Here is a tiny trained network, its code and every weight. The questions are about switching its units off for an input and a class, where a switched-off unit gives its printed mean instead of its output.

import numpy as np


def w(rows, s, z=0):
    codes = np.array(rows[::2]) - 128.0
    scale = np.full(codes.shape[1], s)
    scale[-1] = z or s
    return codes * scale


def norm(h):
    return h / np.sqrt((h * h).mean(-1, keepdims=True) + 1e-5)


def f(y):
    return np.maximum(y, 0)


def log_softmax(a):
    a = a - a.max(-1, keepdims=True)
    return a - np.log(np.exp(a).sum(-1, keepdims=True))


def net(x, mask):
    res = np.array(x, float).reshape(1, 7) / 4 @ E
    u = 0
    for l in range(3):
        y = f(norm(res) @ A[l][:, :-1].T + A[l][:, -1])
        res = res + np.where(mask[u : u + 8], y, B[l][:, -1]) @ B[l][:, :-1]
        u += 8
    return log_softmax(norm(res)[-1] @ U[:, :-1].T + U[:, -1])


A, B = {}, {}
E = w([
[160,84,107,140,108,175,53],'x0',
[127,131,127,128,127,128,127],'x1',
[253,69,217,34,148,119,150],'x2',
[56,126,179,97,179,230,86],'x3',
[174,184,70,112,120,183,155],'x4',
[170,234,175,111,138,103,30],'x5',
[134,122,124,132,130,128,129],'x6',
],0.0059)
A[0] = w([
[70,95,231,177,77,107,84,151],'0.n1',
[167,156,126,130,21,58,179,3],'0.n2',
[175,63,98,161,146,160,120,57],'0.n3',
[108,50,105,71,54,107,37,56],'0.n4',
[85,128,91,176,143,147,162,45],'0.n5',
[126,231,117,75,95,182,221,165],'0.n6',
[208,168,4,103,105,254,104,77],'0.n7',
[91,105,125,119,109,60,108,108],'0.n8',
],0.0079,0.0044)
B[0] = w([
[202,139,186,167,180,35,97,255],'0.n1',
[122,92,198,216,22,208,224,177],'0.n2',
[74,142,37,96,150,130,124,165],'0.n3',
[166,82,80,237,151,105,141,182],'0.n4',
[89,132,189,64,102,98,56,171],'0.n5',
[140,79,177,146,191,2,93,235],'0.n6',
[166,82,186,209,185,35,92,226],'0.n7',
[189,93,170,134,153,106,157,170],'0.n8',
],0.0076,0.0043)
A[1] = w([
[168,79,143,78,94,146,168,9],'1.n1',
[92,26,80,156,172,99,181,7],'1.n2',
[79,171,134,69,255,145,147,105],'1.n3',
[171,139,146,48,117,176,165,54],'1.n4',
[171,142,86,192,74,130,114,84],'1.n5',
[66,199,121,235,76,159,167,38],'1.n6',
[184,166,165,107,66,48,53,216],'1.n7',
[90,87,124,74,134,70,207,66],'1.n8',
],0.0092,0.0015)
B[1] = w([
[2,113,115,59,106,133,65,162],'1.n1',
[148,212,119,105,209,179,103,204],'1.n2',
[151,120,127,205,80,215,143,176],'1.n3',
[106,39,96,74,106,96,135,144],'1.n4',
[208,53,155,133,131,153,195,161],'1.n5',
[60,56,124,39,67,104,130,156],'1.n6',
[34,196,57,113,173,223,186,255],'1.n7',
[119,254,121,176,126,142,171,177],'1.n8',
],0.0084,0.0083)
A[2] = w([
[110,108,228,178,126,214,101,3],'2.n1',
[179,34,131,196,71,240,62,143],'2.n2',
[82,126,182,165,176,47,135,62],'2.n3',
[197,98,176,59,175,167,131,107],'2.n4',
[164,106,154,2,122,96,131,129],'2.n5',
[57,121,128,127,189,178,148,168],'2.n6',
[215,168,191,135,154,92,134,83],'2.n7',
[73,129,47,190,89,94,57,67],'2.n8',
],0.0097,0.0053)
B[2] = w([
[190,101,154,178,66,157,171,163],'2.n1',
[85,166,105,196,118,169,197,165],'2.n2',
[228,65,133,149,167,65,72,175],'2.n3',
[95,136,136,125,69,21,125,177],'2.n4',
[1,48,132,120,125,98,80,151],'2.n5',
[140,82,41,77,128,141,183,246],'2.n6',
[107,71,121,129,175,123,108,158],'2.n7',
[91,68,152,39,69,90,106,149],'2.n8',
],0.011)
U = w([
[138,61,74,123,157,147,147,215],'0',
[41,23,94,16,51,64,53,85],'1',
[212,56,170,173,199,68,67,122],'2',
[149,90,63,132,154,161,153,162],'3',
[131,171,45,85,150,203,127,165],'4',
[139,92,178,204,32,219,206,116],'5',
[113,125,70,213,174,139,157,82],'6',
[189,202,196,90,73,146,2,2],'7',
],0.0093,0.0073)

Each question gives the input, the list of numbers given to net, and the class t.
The units are the neurons (one row each of A and B). Each row of codes is followed by its name. A weight is (code - 128) times the scale printed after its matrix; where a second scale follows, it is the last column's (A, B and U).
mask holds one flag per neuron, layer by layer. A switched-off neuron (its flag False) gives its mean, the last column of its row in B, instead of its output. The means were averaged over made-up inputs and are rounded, as every weight is.
A unit's drop is (log p(t) with every unit on - log p(t) with that unit switched off) / (log p(t) with every unit on - log p(t) with every unit switched off).
The circuit of an input: a set's keep is (log p(t) with only the set's units on - log p(t) with every unit switched off) / (log p(t) with every unit on - log p(t) with every unit switched off). Starting from the 12 units with the biggest drops (on a tie, the unit counted first), units are removed one at a time, each time the one whose removal leaves the highest keep (on an exact tie, the one counted first), for as long as the keep stays at least 0.8.
circuit, biggest first: the units of the circuit, biggest drop first
most important unit: the unit with the biggest drop
k most important neurons: the k neurons with the biggest drops, biggest first
top k neurons in layer l: the k neurons of layer l with the biggest drops, biggest first
input [-3,-1,4,-6,8,-4,7], class 2: most important unit -> 1.n7
input [-2,0,-8,1,-7,8,-7], class 1: 2 most important neurons -> 2.n8; 1.n2
input [-6,-1,0,8,-3,-5,1], class 5: circuit, biggest first -> 1.n3; 2.n1
input [8,-1,-2,0,-5,7,3], class 6: circuit, biggest first -> 0.n4; 2.n2
input [-7,-3,3,-3,-3,-7,2], class 4: 4 most important neurons -> 1.n8; 1.n2; 0.n1; 0.n7
input [-2,-7,7,8,-4,0,-5], class 5: 3 most important neurons -> 1.n3; 2.n1; 2.n2
input [1,4,-8,-2,1,7,-7], class 1: 3 most important neurons -> 2.n8; 1.n6; 1.n2
input [6,-3,4,-4,-6,7,-7], class 0: 3 most important neurons -> 1.n7; 0.n7; 0.n6
input [-6,4,2,6,-2,-8,1], class 4: circuit, biggest first -> 1.n2; 1.n8
input [-6,4,-3,8,-3,7,4], class 5: top 2 neurons in layer 1 -> 1.n3; 1.n2
input [-8,-8,-8,-5,-6,-6,7], class 1: top 3 neurons in layer 1 -> 1.n6; 1.n7; 1.n5
input [6,-7,1,2,-5,6,0], class 3: circuit, biggest first -> 1.n7; 2.n6
input [-3,-3,8,1,-4,-4,-7], class 1: 2 most important neurons -> 1.n7; 2.n5
input [8,1,6,-4,-4,-8,7], class 4: most important unit -> 0.n3
input [-1,4,-2,5,-6,8,7], class 4: circuit, biggest first -> 0.n7; 0.n6
input [6,0,5,-5,3,-8,-6], class 4: 3 most important neurons -> 0.n3; 0.n1; 1.n2
input [1,5,-5,8,0,-4,-6], class 5: circuit, biggest first -> 1.n3; 1.n7; 2.n1
input [-7,-6,3,8,7,4,-6], class 5: 3 most important neurons -> 1.n3; 0.n1; 2.n1
input [-3,-4,6,-3,2,2,-5], class 1: 2 most important neurons -> 1.n4; 2.n5
input [-1,-3,3,-5,0,7,3], class 4: circuit, biggest first -> 1.n7
input [-3,7,-8,1,-5,5,3], class 1: top 2 neurons in layer 1 -> 1.n2; 1.n6
input [-2,-5,5,-7,4,-3,6], class 5: top 2 neurons in layer 1 -> 1.n8; 1.n7
input [-4,-1,-3,5,-6,3,-3], class 2: 4 most important neurons -> 0.n1; 2.n3; 1.n2; 2.n2
input [8,-4,5,1,4,-3,-7], class 6: 2 most important neurons -> 2.n2; 0.n7
input [-4,0,-4,-7,-5,0,-2], class 5: 2 most important neurons -> 0.n2; 0.n6
input [7,-1,8,8,-4,0,7], class 1: 2 most important neurons -> 2.n4; 2.n5
